Each row has a class, written after it.
[ 135  303 -349 -175 -104 -152 -496 -136 -339   45 -126  126 -125   82
  111  197 -108 -316  -83 -106 -296  187 -103  -54    3  -37 -190 -261
  127 -659  230   67 -102 -348  118  -61 -429  271 -159] : Bez
[-156 -242  287   -7  -79  428 -116  -58   36  152   55 -103  124  -94
  -13  -24   68   66   49  100 -111 -374 -179 -228  210 -224   27 -240
 -256 -596  -13 -172 -118 -325  158   53  120  232  209] : reko
[ 124  -42  -32  -84 -153   44 -276 -271 -306  190  -61    2   59  282
  -65   63 -158 -248  -14  -89  -73  -92 -174 -226  -99    5   57 -336
  -28 -594  201   65 -162 -228  251   38 -211  377   53] : reko
[ 192  183 -130 -125 -140 -152 -137  -20   -5  127  -15 -155  -94  -66
  220  169   69 -129  195 -144  123  115 -171   13  196   46 -247  -15
  -79 -250   53  -29 -121   10  103  230   73 -130 -157] : fifog
[ 186 -372   -1   79 -108   63  111 -217   44  127 -102   -6  -79  201
  -22   31  182   62  -17 -180  288  -91  -66   30  -19 -121    6  117
 -117  306 -299  -19  105  283 -123  -44  179   15  -74] : ratev
[ 153 -468    7  -55  -48 -197  300  -52  -21  273 -195  -34 -148  142
 -287 -236 -302   96    1  -85  396 -192 -323  168  105  -78  211 -160
  260  -70  213  -63 -100  213  249   65    8   98  149] : fifog
[  34  314 -155  121 -105   18  -24  -56  -13  150  246  -34  130   79
  288  238  209 -283  270  -80  -20   29   14 -137  -15  235  -68  122
 -102  -45  -46  134  -77   40  -75   24  272 -194  -80] : Rotaf
[-100  248  152   62  161  -45  677  238  169   47  386 -107  378   -9
  -69 -163  -53   88  313  180   64 -375   73    0  -69  308  326  232
  -30  492  239   79  -19  183  -87   -7  503 -398  311] : Dez
[ 231  214   -4 -294   70  -61 -236 -173 -268 -100 -236 -232 -173  -14
  186   58  263   83  107 -151   12  251   65  -22  136 -146 -206   54
 -368  142 -175  124   90   36   24  364   -9   71 -127] : Dez
[-394  899   52   73   13 -218   81  134  251  109  138 -222   95 -341
  145  156   87 -249  312  417 -168  377  169  209  -21  525 -217  195
  -97   21   68 -109   33  -26  -39  186  348 -142  193] : bok
[ 165   62 -486  219 -112 -333  157 -185  -98  196  -43  295 -131  252
   27  103   -5 -410  -93 -157  155  229   13  245 -184  134  -11  148
  246  265 -136  188   74  267 -135 -340   -4 -110 -212] : Dez
[ -59  -22   83  -46   88   47  275  134  -14   67   30  -40  -10  -99
  -99 -175  -59  168  111  125  -24 -186  -46   47  138  -27  239   40
   88  148   46  111    9  128   -4    0  157  -89  189] : Rotaf
[ 184  449 -608  178 -157 -117 -271  -22  -82   74  189  279  -20   48
  380  439  117 -508   25 -192 -230  229    1  -10   48   80 -283  121
   87 -267 -150  231  -88  -58 -212 -349  -50 -259 -408] : ratev
[-182    3  120  130 -221  259 -247  -68  142  299  181 -128  169  -49
   83  195   -7 -207  141   91  -86 -204 -260 -226   42   36 -165 -263
 -151 -804  107 -236 -195 -364  208   12  122  154   97] : reko
[-289  342  155   81  -73  434 -293  -54 -369  144  302   46  445   84
  -14  -30 -195 -236   42  229 -711 -586  -29 -534 -226  110  348 -470
   45 -828  489  244 -280 -586  213 -123 -189  481  414] : gited
[  52  308 -378  117 -110  -88   61   81 -107  214  269  184  107  118
  141  141  -78 -334  149  -26 -177 -100  -95  -96  -10  208   83    3
  260 -276  213  280 -180    4  -36 -245   49 -206  -41] : Rotaf
[  83 -373  -23   89  -70  -77  287 -171    2  184 -120   57  -78  231
 -174 -113   17   10   -5  -60  305  -88  -78  157  -45    9  191   83
   80  290 -148    0   86  314  -28 -107  172   16   59] : Rotaf
[ 453 -108 -103 -244 -236  -98 -357 -115   61  166 -188 -365 -147  182
  369  392  260   37  283 -404  435  152 -393 -169  284 -137 -567  -79
 -424 -483  -48  -75 -298   45  200  525  112  -75 -342] : bok
[ 264 -604  -27 -160 -253 -237  161 -337 -261  280 -160   90   34  552
 -552 -252 -575 -181 -139 -185  346 -394 -493  -74 -279   58  357 -455
  333 -607  615 -141 -261  -52  413  -73 -331  462  224] : fifog
[ 151 -123  -42   72   36  235  194   40   28   39  130   85   42   13
  158   79  278   90  104 -140   42 -312  -38 -103  243 -204   98  167
 -129  203 -274  207    0  198 -205 -131  333 -263  -42] : bok
[ 602  123 -176 -263   46  216 -133  104 -298  -75  232 -116   76   99
  550  281  477  159  314 -540  -25 -325  -39 -453  405 -256 -130  152
 -434  165 -184  456 -135  175 -123  285  319 -465 -297] : Bez
[ -44  428 -298  256  -80  151  -99  -72 -326  267  436  264  367  324
  184  187  -75 -505   82   -7 -463 -348    5 -411 -278  249  284 -171
  223 -421  323  461 -219 -234   -9 -351  -41   93   89] : Dez
[ 267  -47 -361  181 -203 -299   37  -60  211  396   59    5  -95  171
  247  313    8 -282  173 -260  457  171 -274  147   57  107 -318  139
  178  -38  -87  -10  -78  297   34   -8  249 -302 -345] : Dez
[   0  -44  104 -114   97  368  -59 -101 -331 -172  -55  173   52  -13
  -48 -134  200  116 -165   16 -407 -338  185 -191    8 -282  326  -42
 -202   88 -146  221  129 -104 -161 -193  -94  241  145] : belab
[ 630  -10 -122 -310  127  122  197   43 -324 -326  116  -29   92  161
  218    9  391  277  125 -486  -13 -385  102 -319  233 -256  167  253
 -419  600 -156  518   31  329 -291   57  162 -457 -229] : fifog
[ 356   95 -362  -94 -139 -119 -145 -126 -360    6  147  167  172  409
   40  145 -185 -345  -34 -339 -170 -229 -169 -305 -158  112  101 -213
   73 -411  400  258 -297 -151   50 -201 -303    5 -145] : fifog
[-239 -149   36   41 -125 -418  322 -203  248  178 -273   18 -165  -11
 -543 -240 -444 -166 -146  295  304  244 -175  466 -230  229   76 -101
  254 -103  234 -464  101   48  183 -145  -90  252  224] : reko
[-285  -50   52  275  -83  199  135 -113 -142  295  245  248  312  292
 -288  -92 -302 -298  -69  218 -268 -490 -136 -231 -327  187  509 -300
  322 -469  384  126 -175 -206  101 -389  -41  378  440] : bok
[ 425  216 -395 -162 -179 -349 -179 -230 -163    1   36  -28  -56  272
  178  283   35 -335  147 -374  171  224 -113  -64  -72  160 -316   58
 -132 -160   94   42 -133   97   30   73  -60 -185 -342] : rida
[   9 -189  411 -344   43  191 -113 -157 -407   69 -213 -261   55  115
 -268 -301 -223  231   29   75 -126 -321 -154 -248   23 -181  270 -399
 -169 -437  368   -9 -104 -262  342  383 -180  565  430] : ratev
[ 464   42 -538  117  -96 -263   19   -9   97   83   41  124 -186  156
  390  388  316 -212   91 -414  296  215  -50  142  221  -21 -362  342
  -11  354 -432  216   24  450 -281 -168  219 -534 -534] : bok
[ 266 -205  -28  -29  -22 -162  193   24  206  193  -70 -223 -160  -22
  165   61  129  149  243 -210  539   80 -193  176  241  -86 -256  195
  -72  284 -200  -71   47  363   56  270  367 -335 -182] : Dez
[-243 -308  -34  189 -260 -171   -1 -150  318  322 -249   34 -227  -59
 -237   56 -195 -197 -119  186  260  207 -276  372  -70   38 -170 -128
  288 -414  -48 -475   17  -26  136 -189  -57  238   29] : Rotaf
[-210 -283  -74  193 -201   68 -128 -222   18  242  -92  191  -97   40
 -212   26 -151 -242 -175  107  -15  -41 -229   91  -88 -131    6 -231
  188 -606   34 -241  -48 -175  121 -311 -161  356   74] : rida
[ 101  107  -49 -101  -84  316 -438 -260 -446   30   62   42  116  173
   88  110  116 -206  -40 -110 -436 -214  -16 -436  -33 -132   63 -297
 -279 -552   55  232  -97 -382   65  -61 -203  336   55] : reko
[ -45  738 -266 -218   98 -521   51    8 -232   57 -170  -45 -131  -34
  -67  -80 -301 -213  141  185 -125  478  108  262 -100  434   91   54
  315  169  360  229   27  127  116  170 -167   40   93] : Rotaf
[  33 -242 -116   86 -189 -296   94 -126  101  418 -131    0 -170  136
 -158   15 -308 -182   53  -17  386   56 -308  208  -53   71  -71 -129
  340 -348  213 -180  -88  137  255   23  -10  125   -2] : rida
[   7  217  -52  103   60  287  129   -9 -223   38  293  161  263  100
   75   -3  135  -98   94  -29 -305 -373  143 -275  -22  -14  338   33
 -113   86  -43  391  -32  -17 -143 -225  207  -93  136] : reko
[ 395   70 -412 -201 -228 -275 -573 -231 -105   73 -350 -109 -375    5
  279  374   54 -249  -46 -378  140  427 -215   37  178 -138 -609 -123
  -79 -458 -155  -75 -118  -59  131  222 -320  116 -514] : gited
[  39  189 -246  -54 -166 -220 -116 -184 -146   32   11  120   26  167
 -169   62 -232 -388  -88  -48 -127   60 -127  -15 -221  218  -19 -179
  111 -464  329  -74 -146 -194   87 -200 -272  140  -11] : fifog
[ 229  167  -17 -105  103  -98  287  201  159   99  107 -248  -16 -159
  287  109  262  194  382 -149  303  -34  -25   71  358   -2 -127  286
 -169  456 -149   36   33  337  -83  322  518 -478 -100] : Bez
[ -17  278 -227  126  -53 -367  117  -53  114  212  -38   -4 -114   33
   26  138  -34 -223   94    2  185  327    8  260 -134  288 -101  119
  190  260    3  -66   57  241  -28  -16  136  -99  -58] : Bez
[ 352 -168   61 -201  159    0  600   67 -205 -137  158    6  147  206
 -137 -279   32  300  170 -210  168 -505   46 -130   62  -68  418  204
 -139  624   76  350    4  424  -84   34  309 -338  148] : rida
[ 151 -415 -337  171 -327  -61   -2 -308 -137  188   60  398   69  469
 -304   53 -287 -442 -310 -226   10 -301 -280 -111 -372   51  200 -265
  299 -458  239  -35 -158  -91    9 -572 -325  226  -67] : fifog
[-106  346  179   29  126  259  254   88  -31   52  295 -123  269 -101
  169   40  306   44  309   65 -146 -294  142 -179   67  123  211  158
 -325  315  -66  148   20   49 -121  117  515 -174  250] : Bez
[ 298  -43   36 -223  102 -341  515   59   37  -33  -39 -154   11  118
 -170 -140  -89  196  176 -138  412  -86  -69  169   27  141  128  201
  -48  613  133  -18   12  427   -1  195  284 -301   67] : Bez
[ 330  551 -360 -371  -87 -837  -68  -31   54    7 -207 -373 -253   42
   99  210 -136 -165  304 -154  355  760  -90  305  -13  462 -543  158
    5  114  238 -182  -17  246  130  462  -56 -304 -312] : Rotaf
[ -98  -12  132   21 -140  206    9 -103 -155  148  335    5  431  307
 -188  -31 -273 -245   99   58 -229 -553 -263 -440 -233  211  254 -372
    3 -779  575  -50 -332 -380  228 -120  -36  235  374] : bok
[ 132 -444 -117 -104 -279 -464 -245 -347  191  219 -615 -107 -591   13
 -141  126 -135 -126 -157 -111  604  631 -347  503   84 -151 -476  -93
  177 -301 -191 -561   91  164  175  160 -222  245 -327] : Rotaf
[ -48 -293  134  -92   69  175  141  -12  -11  -80 -264  129 -178 -216
 -179 -210  109  258 -163  103  -25 -135   40  217  191 -394  167   87
  -63  159 -262  -88  191   65 -117 -141   20   89   76] : belab
[ 267 -201   24 -309   30  -65   80 -158 -252 -121 -181    7  -32  165
 -223 -182  -60  127  -77 -155   41 -189  -54  -63  -47 -148  180  -54
 -129   61  163   -3   23   35   27   36 -141  128   51] : belab
[ 161  161   20 -154  142    3  108  -41 -218 -100  -48 -107    8  -17
   31 -102  135  138  110  -54  -45  -62  141  -29   88  -53  144  115
 -194  436  -88  254   64  168  -73  175  125  -65   49] : gited
[ 173  -20 -259  146 -156  -94  -22  -69  236  171   42  -29  -93  -38
  269  288  208 -170  137 -195  279  132 -108  138  166   -9 -307  197
  -76   99 -319  -80  -19  213 -126  -22  281 -308 -313] : gited
[ 101 -478  333 -105  -73  -18  325  -73   58  207   49 -222  169  242
 -315 -223 -289  146  154  -94  408 -487 -358 -105  -71   39  269 -212
    1 -185  402 -223 -185   51  285  200  161  103  287] : fifog
[ 179  216 -447  149  -89  -11   37 -115 -119 -131  272  348  178  264
  110  221  183 -396  -79 -191 -239 -103   82 -133 -131  136   13  171
  -67   47  -97  232  -51   22 -343 -528    5 -263 -196] : bok
[-129  607  236 -577  254 -197    0   41 -469  -89 -275 -292  -37 -147
 -294 -435 -345  173  110  313 -301   75   89   20   24  194  334 -268
   32  -40  636  206  -63 -136  350  507 -286  399  523] : fifog
[ 306  272 -242 -120  -14 -153 -139  -72 -166   23  -46  -43  -98   96
  275  234  238  -96  102 -273   20  152   67  -22   68    6 -164  115
 -141  251 -154  194   23  187 -102  110   78 -146 -239] : Bez
[ 240  254 -120 -321 -118 -679 -358 -150  -32  376 -354 -391 -335  137
   -4  124 -430 -133  209  -40  392  681 -210  286  -36  199 -365 -185
  368 -287  355 -229  -30   79  372  572 -305  218 -219] : ratev
[ -20 -435  306 -104   32  403  214 -104 -198  -86   76   86  248  157
 -313 -247   -2  205 -107  -29 -146 -675  -90 -268  -55 -234  460 -158
 -221  -87  121  -70  -35 -180   -4 -155   49  230  340] : Bez
[-146 -110  298 -110    3   18  251  -50   16   51  -23 -131  168   19
 -352 -236 -236   97   44  192   29 -267 -130   19  -84   68  211 -115
  -61 -184  304 -270  -32 -139  152   67   71  215  380] : ratev
[ -16  350  -69  -37   57   74  111   31  -76 -177  266   54  233  -11
   54   30  165 -102   78    8 -271 -170  133 -135  -28  110  156   95
 -201  111   66  119  -42  -93 -203 -164  113 -166   68] : fifog
[  57  -26 -477   31 -221 -627  -15 -262   72  279 -450  248 -522   26
 -260   91 -332 -363 -244   -4  385  651 -249  586 -184   47 -190   -2
  530  -96    1 -200  118  219   87 -203 -273  150 -228] : Dez
[  68  -66  -97 -173  -41 -135 -157 -250 -174 -101 -412   36 -292   -3
 -113  -18   11  -14 -189  -46  -26  312   26  189   -5 -114  -45   -2
  -21   99 -196  -66  176   30  -34    1 -269  266 -119] : Rotaf
[-162 -113   89   66  -45  502 -221  -76  -31 -112  -51  124  -35 -280
   65   88  307   45 -173   69 -362 -194   30  -77  185 -430  -20  -25
 -306 -248 -393  -79  114 -280 -201 -272    5  161   27] : ratev
[ 311  260 -127  -33    5  449 -342 -147 -354  -98  335  -41  220  152
  536  349  577 -125  240 -377 -285 -256   61 -589  117 -165 -143   75
 -577  -98 -248  433  -92 -121 -162   74  249 -210 -207] : Dez
[  86  742 -190 -296  -75 -553 -341  -46  -39  216 -181 -363 -150 -115
  151  278 -167 -263  265   14   26  607 -109  116   30  372 -485  -90
   83 -422  384 -191  -73  -77  294  496 -112   89 -103] : Bez
[  16  570 -149 -217 -105    1 -524 -139 -370  -53  -66  -93    0  -42
  242  211  107 -258  115   -7 -426  272   27 -197   40   78 -203 -137
 -188 -568  125  109  -90 -350  135  208 -225  190  -85] : Rotaf
[ 312  350 -373 -155   17  -26   27 -106 -436 -191  180  241  152  238
   84   80   72 -260  -27 -227 -331 -155   82 -250 -121   32  173   43
  -91   47  113  406  -84  -62 -179 -272 -133 -139 -107] : Dez
[ -65  666 -204   78   15 -253  117   26  127   16  114  -84  -28 -224
  252  188  296 -252  237   73   -4  411  211  266   41  312 -192  328
 -152  464 -213   30  133  215 -211   30  357 -374  -91] : fifog
[-333  -70  154  -59 -139 -235   89 -179  -29  225 -166   35   41   83
 -572 -281 -578 -229 -113  334  -18  -45 -250  163 -358  223  220 -394
  270 -715  641 -452 -134 -347  382  -74 -275  555  435] : belab
[ 391  444 -465  -12 -107 -448  -86  -76  -98  210   43   -4  -60  212
  336  320   75 -412  238 -285  215  339   -2   84  -33  295 -247  187
   70  111   21  222  -81  302  -27   91  102 -269 -347] : belab
[-112  236 -116  -44 -117  -42 -285 -184 -260  124  -40   10    7  113
  -36   57 -144 -295    7   88 -273  107  -68 -127 -146  167    5 -243
   96 -551  273   25 -106 -282  166    8 -256  341  105] : Rotaf
[ 176 -262 -129  -91  -36 -434  392 -168  191  -28 -293   50 -262   63
 -299  -73  -47    7 -107  -98  530  274  -80  481  -36   62  -71  239
   79  522 -158 -341  186  404 -105  -75  101 -120  -89] : Bez
[-412 -328  207  207  -42  -68  426   69  179  369  -59  116   -2  -19
 -513 -343 -507    5  -86  406  103 -253 -210  259 -131  124  471 -180
  568 -245  324 -208  -27    9  224 -232    9  284  454] : Rotaf
[  90  254  123 -159  186  162  151  194  -36  -70  130 -223   79 -261
  237  -40  246  270  299    5  -83 -222   84 -101  367 -110   23  171
 -277  307 -105  215  -13  105  -79  294  379 -305   75] : gited
[ 470  573 -569    8 -159 -365 -246  -88 -119  199  257 -140   73  275
  550  511  182 -451  419 -434  178  330  -92 -184   28  372 -430  184
 -116  -58   58  318 -242  215   12  277  216 -424 -446] : gited
[ 120 -308  270 -250  280  225  472  -23 -462 -173 -117   65   42  117
 -374 -550  -28  443  -84   10 -119 -563  120 -119   43 -283  757  -68
  -64  565  103  422  103  185   -6   13   13  176  455] : fifog
[-140  745  -76  -81 -136   56 -618  -82 -283   90   88 -107  109  -81
  244  308  -31 -417  113  119 -543  233   37 -272 -118  230 -229 -271
 -103 -798  251   61 -183 -529  181  157 -254  314   26] : ratev
[-425 -192  404  237  -26  339  306   26   71  221  342    6  508   92
 -401 -275 -383  -18   48  356 -226 -757 -135 -242 -260  174  515 -268
  175 -442  510 -154 -204 -308  164 -217  123  262  591] : gited
[ 192  416 -404   12  -71 -345  142  -15 -103   29  172  154   98  187
   32  144 -111 -371   74 -129  -49   71   -2   35 -154  313   55   94
  163   53  247  193 -112  117  -92 -221  -27 -271 -145] : fifog
[ -39  258 -382  272 -363 -377 -366 -124  305  454   36  -45 -100   11
  229  448 -190 -607  140  -29  235  422 -296  198  -88  305 -539 -124
  294 -731  120 -308 -213 -125  205  -17  -35   -9 -327] : gited
